Below are the code and all the weights of a small trained network. Each question names an input and a class and asks about switching units off, where a switched-off unit gives its printed mean instead of its output.

import numpy as np


def w(rows, s, z=0):
    codes = np.array(rows[::2]) - 128.0
    scale = np.full(codes.shape[1], s)
    scale[-1] = z or s
    return codes * scale


def norm(h):
    return h / np.sqrt((h * h).mean(-1, keepdims=True) + 1e-5)


def f(y):
    return y / 2 * (1 + np.tanh(0.7978845608 * (y + 0.044715 * y**3)))


def log_softmax(a):
    a = a - a.max(-1, keepdims=True)
    return a - np.log(np.exp(a).sum(-1, keepdims=True))


def net(x, mask):
    res = np.array(x, float).reshape(1, 6) / 4 @ E
    u = 0
    for l in range(3):
        y = f(norm(res) @ A[l][:, :-1].T + A[l][:, -1])
        res = res + np.where(mask[u : u + 10], y, B[l][:, -1]) @ B[l][:, :-1]
        u += 10
    return log_softmax(norm(res)[-1] @ U[:, :-1].T + U[:, -1])


A, B = {}, {}
E = w([
[138,143,59,120],'x0',
[185,107,136,173],'x1',
[129,127,125,127],'x2',
[127,129,133,128],'x3',
[177,107,135,37],'x4',
[92,3,81,127],'x5',
],0.0074)
A[0] = w([
[122,25,144,157,49],'0.n0',
[159,99,36,97,139],'0.n1',
[90,135,78,150,4],'0.n2',
[94,170,95,161,29],'0.n3',
[86,96,46,112,212],'0.n4',
[109,85,246,155,74],'0.n5',
[186,175,121,134,229],'0.n6',
[88,141,154,195,82],'0.n7',
[238,87,125,197,125],'0.n8',
[143,101,84,142,85],'0.n9',
],0.011,0.0033)
B[0] = w([
[88,110,106,108,211],'0.n0',
[139,136,50,132,215],'0.n1',
[175,144,182,129,127],'0.n2',
[138,67,127,133,143],'0.n3',
[41,193,98,133,252],'0.n4',
[180,41,190,64,198],'0.n5',
[73,100,89,108,238],'0.n6',
[147,102,153,210,183],'0.n7',
[1,206,120,56,211],'0.n8',
[144,126,110,136,140],'0.n9',
],0.0079,0.0041)
A[1] = w([
[196,181,137,110,161],'1.n0',
[97,113,174,119,147],'1.n1',
[142,101,119,71,168],'1.n2',
[116,128,129,125,44],'1.n3',
[119,147,89,64,50],'1.n4',
[75,166,95,150,4],'1.n5',
[86,146,122,113,128],'1.n6',
[179,101,115,103,118],'1.n7',
[160,251,172,104,214],'1.n8',
[84,85,87,74,104],'1.n9',
],0.015,0.0018)
B[1] = w([
[96,127,107,193,160],'1.n0',
[172,96,177,3,171],'1.n1',
[135,61,135,186,181],'1.n2',
[147,146,100,145,127],'1.n3',
[184,120,156,153,221],'1.n4',
[167,74,185,90,220],'1.n5',
[137,163,217,65,194],'1.n6',
[180,106,126,226,129],'1.n7',
[39,156,114,227,253],'1.n8',
[2,114,178,149,244],'1.n9',
],0.0077,0.0068)
A[2] = w([
[187,115,125,145,94],'2.n0',
[118,171,106,33,174],'2.n1',
[77,158,112,120,118],'2.n2',
[92,159,42,166,109],'2.n3',
[200,190,72,79,89],'2.n4',
[45,9,96,138,151],'2.n5',
[81,155,70,76,90],'2.n6',
[94,92,157,63,96],'2.n7',
[36,193,128,86,6],'2.n8',
[83,57,182,176,248],'2.n9',
],0.012,0.0025)
B[2] = w([
[147,120,90,106,118],'2.n0',
[176,144,239,150,148],'2.n1',
[176,82,182,141,172],'2.n2',
[177,2,192,41,163],'2.n3',
[133,156,148,124,120],'2.n4',
[149,215,123,201,231],'2.n5',
[176,112,145,153,157],'2.n6',
[128,168,165,171,184],'2.n7',
[140,84,153,67,207],'2.n8',
[251,141,119,110,246],'2.n9',
],0.0066,0.011)
U = w([
[15,155,80,191,200],'0',
[142,114,139,132,190],'1',
[97,161,153,85,122],'2',
[184,76,125,76,122],'3',
[187,122,96,208,73],'4',
[134,140,135,116,147],'5',
[133,170,43,70,15],'6',
[141,175,8,75,2],'7',
],0.016,0.0069)

Each question gives the input, the list of numbers given to net, and the class t.
The units are the neurons (one row each of A and B). Each row of codes is followed by its name. A weight is (code - 128) times the scale printed after its matrix; where a second scale follows, it is the last column's (A, B and U).
mask holds one flag per neuron, layer by layer. A switched-off neuron (its flag False) gives its mean, the last column of its row in B, instead of its output. The means were averaged over made-up inputs and are rounded, as every weight is.
A unit's drop is (log p(t) with every unit on - log p(t) with that unit switched off) / (log p(t) with every unit on - log p(t) with every unit switched off).
The circuit of an input: a set's keep is (log p(t) with only the set's units on - log p(t) with every unit switched off) / (log p(t) with every unit on - log p(t) with every unit switched off). Starting from the 12 units with the biggest drops (on a tie, the unit counted first), units are removed one at a time, each time the one whose removal leaves the highest keep (on an exact tie, the one counted first), for as long as the keep stays at least 0.8.
circuit, biggest first: the units of the circuit, biggest drop first
most important unit: the unit with the biggest drop
top k neurons: the k neurons with the biggest drops, biggest first
k most important neurons of layer l: the k neurons of layer l with the biggest drops, biggest first
drop when u is switched off: that unit's drop, to one decimal
input [-7,0,-4,1,-5,0], class 3: top neuron : 0.n5
input [4,6,-4,6,2,8], class 0: top 2 neurons : 1.n9, 2.n5
input [-6,-6,-3,6,-8,-4], class 4: circuit, biggest first : 0.n8, 1.n9
input [4,-1,6,0,7,4], class 4: top 2 neurons : 2.n5, 0.n8
input [-1,6,-2,-5,8,-2], class 4: 3 most important neurons of layer 1 : 1.n2, 1.n4, 1.n7
input [6,0,1,-3,1,-2], class 3: circuit, biggest first : 0.n1, 2.n3
input [-6,-6,-3,-1,7,7], class 0: 2 most important neurons of layer 2 : 2.n3, 2.n5
input [-1,-8,-6,-5,-2,7], class 2: circuit, biggest first : 0.n4, 1.n8, 1.n6
input [4,2,1,1,6,0], class 4: circuit, biggest first : 2.n5, 1.n2
input [6,-6,-3,3,4,8], class 0: top 3 neurons : 1.n9, 2.n5, 0.n8
input [-3,5,-6,1,8,-7], class 4: circuit, biggest first : 1.n0, 1.n6
input [1,-7,-1,-6,-5,0], class 2: 3 most important neurons of layer 1 : 1.n2, 1.n6, 1.n4
input [4,-2,-3,-2,6,2], class 4: top 3 neurons : 0.n8, 2.n5, 1.n4
input [6,4,0,-4,-4,-4], class 3: most important unit : 0.n6
input [6,-8,6,0,-4,7], class 2: top 2 neurons : 0.n4, 1.n8
input [6,-1,-8,-2,2,-8], class 0: top 2 neurons : 1.n8, 2.n9
input [-1,8,-8,-1,8,8], class 0: top 2 neurons : 1.n9, 0.n8
input [4,-5,-1,-5,-3,0], class 1: 2 most important neurons of layer 0 : 0.n8, 0.n3
input [-4,-1,-7,2,3,7], class 0: top 2 neurons : 1.n9, 2.n5
input [-3,-1,0,-5,-7,5], class 4: most important unit : 2.n9
input [7,3,0,7,-2,-7], class 0: 2 most important neurons of layer 1 : 1.n8, 1.n1
input [-4,6,-6,-4,1,-6], class 0: top 2 neurons : 1.n8, 0.n0
input [4,4,-6,5,2,-6], class 0: 2 most important neurons of layer 2 : 2.n9, 2.n1
input [8,-3,-5,-7,0,1], class 3: 2 most important neurons of layer 0 : 0.n1, 0.n8
input [-2,-6,-7,2,7,-8], class 0: 2 most important neurons of layer 1 : 1.n8, 1.n0
input [7,-7,5,7,-6,-4], class 1: drop when 2.n1 is switched off : 0.0
input [-1,4,-8,-3,5,-8], class 0: drop when 1.n8 is switched off : 0.5
input [2,6,-4,1,4,1], class 2: circuit, biggest first : 0.n8
